Here is a tiny trained network, its code and every weight. The questions are about switching its units off for an input and a target symbol, where a switched-off unit gives its printed mean instead of its output.

import numpy as np


def w(rows, s, z=0):
    codes = np.array(rows[::2]) - 128.0
    scale = np.full(codes.shape[1], s)
    scale[-1] = z or s
    return codes * scale


def f(y):
    return np.maximum(y, 0)


def softmax(a):
    e = np.exp(a - a.max(-1, keepdims=True))
    return e / e.sum(-1, keepdims=True)


def log_softmax(a):
    a = a - a.max(-1, keepdims=True)
    return a - np.log(np.exp(a).sum(-1, keepdims=True))


def net(x, mask):
    ids = ['αημπστφω'.index(c) for c in x.split()]
    T = len(ids)
    res = E[ids] + P[:T]
    r = res
    for j in range(3):
        rows = slice(4 * j, 4 * j + 4)
        q, k, v = (r @ M[0][rows].T for M in (Q, K, V))
        z = softmax(np.where(np.tri(T) > 0, q @ k.T / 4**0.5, -1e9)) @ v
        o = O[0][rows]
        res = res + np.where(mask[j], z, o[:, -1]) @ o[:, :-1]
    y = f(res @ A[0][:, :-1].T + A[0][:, -1])
    res = res + np.where(mask[3:7], y, B[0][:, -1]) @ B[0][:, :-1]
    return log_softmax(res[-1] @ U[:, :-1].T + U[:, -1])


Q, K, V, O, A, B = {}, {}, {}, {}, {}, {}
E = w([
[100,118,46],'α',
[100,124,14],'η',
[143,86,160],'μ',
[90,122,36],'π',
[128,3,56],'σ',
[142,82,180],'τ',
[95,119,42],'φ',
[42,117,197],'ω',
],0.022)
P = w([
[69,2,62],'0',
[81,19,75],'1',
[97,32,95],'2',
[109,48,113],'3',
[118,65,120],'4',
[127,84,125],'5',
[136,102,133],'6',
[147,120,137],'7',
[154,140,144],'8',
[162,159,152],'9',
[163,180,165],'10',
[171,200,171],'11',
[175,219,183],'12',
],0.0079)
Q[0] = w([
[116,169,124],'head 1',
[90,90,17],'head 1',
[87,114,107],'head 1',
[118,173,229],'head 1',
[183,147,140],'head 2',
[146,109,149],'head 2',
[117,122,142],'head 2',
[150,140,144],'head 2',
[93,100,236],'head 3',
[179,114,101],'head 3',
[147,135,74],'head 3',
[128,156,2],'head 3',
],0.034)
K[0] = w([
[93,132,139],'head 1',
[126,231,141],'head 1',
[105,155,110],'head 1',
[88,43,97],'head 1',
[72,124,113],'head 2',
[117,153,148],'head 2',
[136,124,145],'head 2',
[100,116,129],'head 2',
[164,194,140],'head 3',
[75,146,131],'head 3',
[105,93,124],'head 3',
[114,3,117],'head 3',
],0.03)
V[0] = w([
[166,96,106],'head 1',
[144,122,108],'head 1',
[189,99,91],'head 1',
[159,162,79],'head 1',
[132,171,110],'head 2',
[67,144,185],'head 2',
[64,115,187],'head 2',
[144,180,94],'head 2',
[168,118,106],'head 3',
[192,110,105],'head 3',
[216,189,6],'head 3',
[207,103,230],'head 3',
],0.012)
O[0] = w([
[139,139,161,146],'head 1',
[143,137,146,133],'head 1',
[164,132,175,130],'head 1',
[191,127,149,85],'head 1',
[107,103,114,79],'head 2',
[55,168,129,130],'head 2',
[81,178,141,166],'head 2',
[109,96,112,66],'head 2',
[160,106,137,110],'head 3',
[171,90,143,98],'head 3',
[254,110,105,8],'head 3',
[97,50,124,58],'head 3',
],0.018,0.014)
A[0] = w([
[180,146,49,3],'neuron 1',
[137,179,187,110],'neuron 2',
[158,128,252,121],'neuron 3',
[60,59,176,118],'neuron 4',
],0.011,0.0072)
B[0] = w([
[11,78,183,165],'neuron 1',
[85,205,95,205],'neuron 2',
[137,59,76,192],'neuron 3',
[238,90,145,255],'neuron 4',
],0.013,0.033)
U = w([
[166,196,127,215],'α',
[213,216,97,120],'η',
[202,140,143,227],'μ',
[146,201,135,102],'π',
[175,173,203,253],'σ',
[145,114,232,40],'τ',
[94,148,55,97],'φ',
[129,188,255,109],'ω',
],0.0077,0.0062)

Each question gives the input, a string of symbols that net reads in full, and the target symbol t.
The units are the heads (4 rows each of Q, K, V and O) and the neurons (one row each of A and B). Each row of codes is followed by its name. A weight is (code - 128) times the scale printed after its matrix; where a second scale follows, it is the last column's (O, A, B and U).
mask holds one flag per unit, heads first, then neurons. A switched-off unit (its flag False) gives its mean, the last column of its rows in O or B, instead of its output. The means were averaged over made-up inputs and are rounded, as every weight is.
A unit's drop is (log p(t) with every unit on - log p(t) with that unit switched off) / (log p(t) with every unit on - log p(t) with every unit switched off).
The circuit of an input: a set's keep is (log p(t) with only the set's units on - log p(t) with every unit switched off) / (log p(t) with every unit on - log p(t) with every unit switched off). Starting from all 7 units, units are removed one at a time, each time the one whose removal leaves the highest keep (on an exact tie, the one counted first), for as long as the keep stays at least 0.8.
units of the circuit, in order: the units of the circuit, biggest drop first
unit that matters most: the unit with the biggest drop
top k neurons: the k neurons with the biggest drops, biggest first
which heads matter: for each layer, one digit per head in row order, 1 if its drop is at least 0.15 and else 0, layers parted by /
drop of u: that unit's drop, to one decimal
input η η φ σ σ π ω σ σ η η, target μ: units of the circuit, in order	[head 2; neuron 2]
input η η α, target τ: top 2 neurons	[neuron 1; neuron 2]
input σ η α ω τ ω ω π σ σ φ τ, target φ: units of the circuit, in order	[neuron 3; neuron 4; neuron 2; head 1]
input σ π μ μ, target μ: top 2 neurons	[neuron 1; neuron 3]
input ω ω ω ω ω ω ω η τ η ω α, target φ: unit that matters most	head 1
input ω η η ω ω η φ η ω μ ω φ, target φ: which heads matter	100
input ω α π μ ω ω ω μ ω ω α η μ, target η: which heads matter	011
input η α ω ω η ω π τ η ω π ω φ, target φ: which heads matter	110
input η ω ω π η η, target ω: which heads matter	001
input ω ω φ ω π ω, target π: units of the circuit, in order	[neuron 2; neuron 1; head 3; head 2]
input ω φ η η σ α η τ ω, target τ: top 2 neurons	[neuron 3; neuron 4]
input ω φ μ τ η τ μ ω, target μ: units of the circuit, in order	[head 3; neuron 1; neuron 4]
input α ω ω μ ω σ ω η μ, target η: top 3 neurons	[neuron 1; neuron 3; neuron 2]
input σ σ σ π ω η ω α η ω μ ω, target μ: which heads matter	101
input ω σ ω ω ω ω τ τ ω ω η α, target φ: unit that matters most	neuron 4
input τ ω ω ω ω α φ τ π μ, target π: top 2 neurons	[neuron 4; neuron 2]
input η ω φ η τ η φ α η σ ω ω η, target φ: top 2 neurons	[neuron 4; neuron 1]
input ω τ τ η α η ω η π ω ω π ω, target π: top 2 neurons	[neuron 1; neuron 4]
input τ ω τ τ, target τ: top 2 neurons	[neuron 4; neuron 2]
input ω η η ω π ω ω η τ, target η: top neuron	[neuron 1]
input η φ ω ω ω α η η, target τ: drop of neuron 1	2.1
input σ π σ, target μ: drop of head 2	0.3
input π μ μ ω ω η τ, target η: drop of head 2	0.1
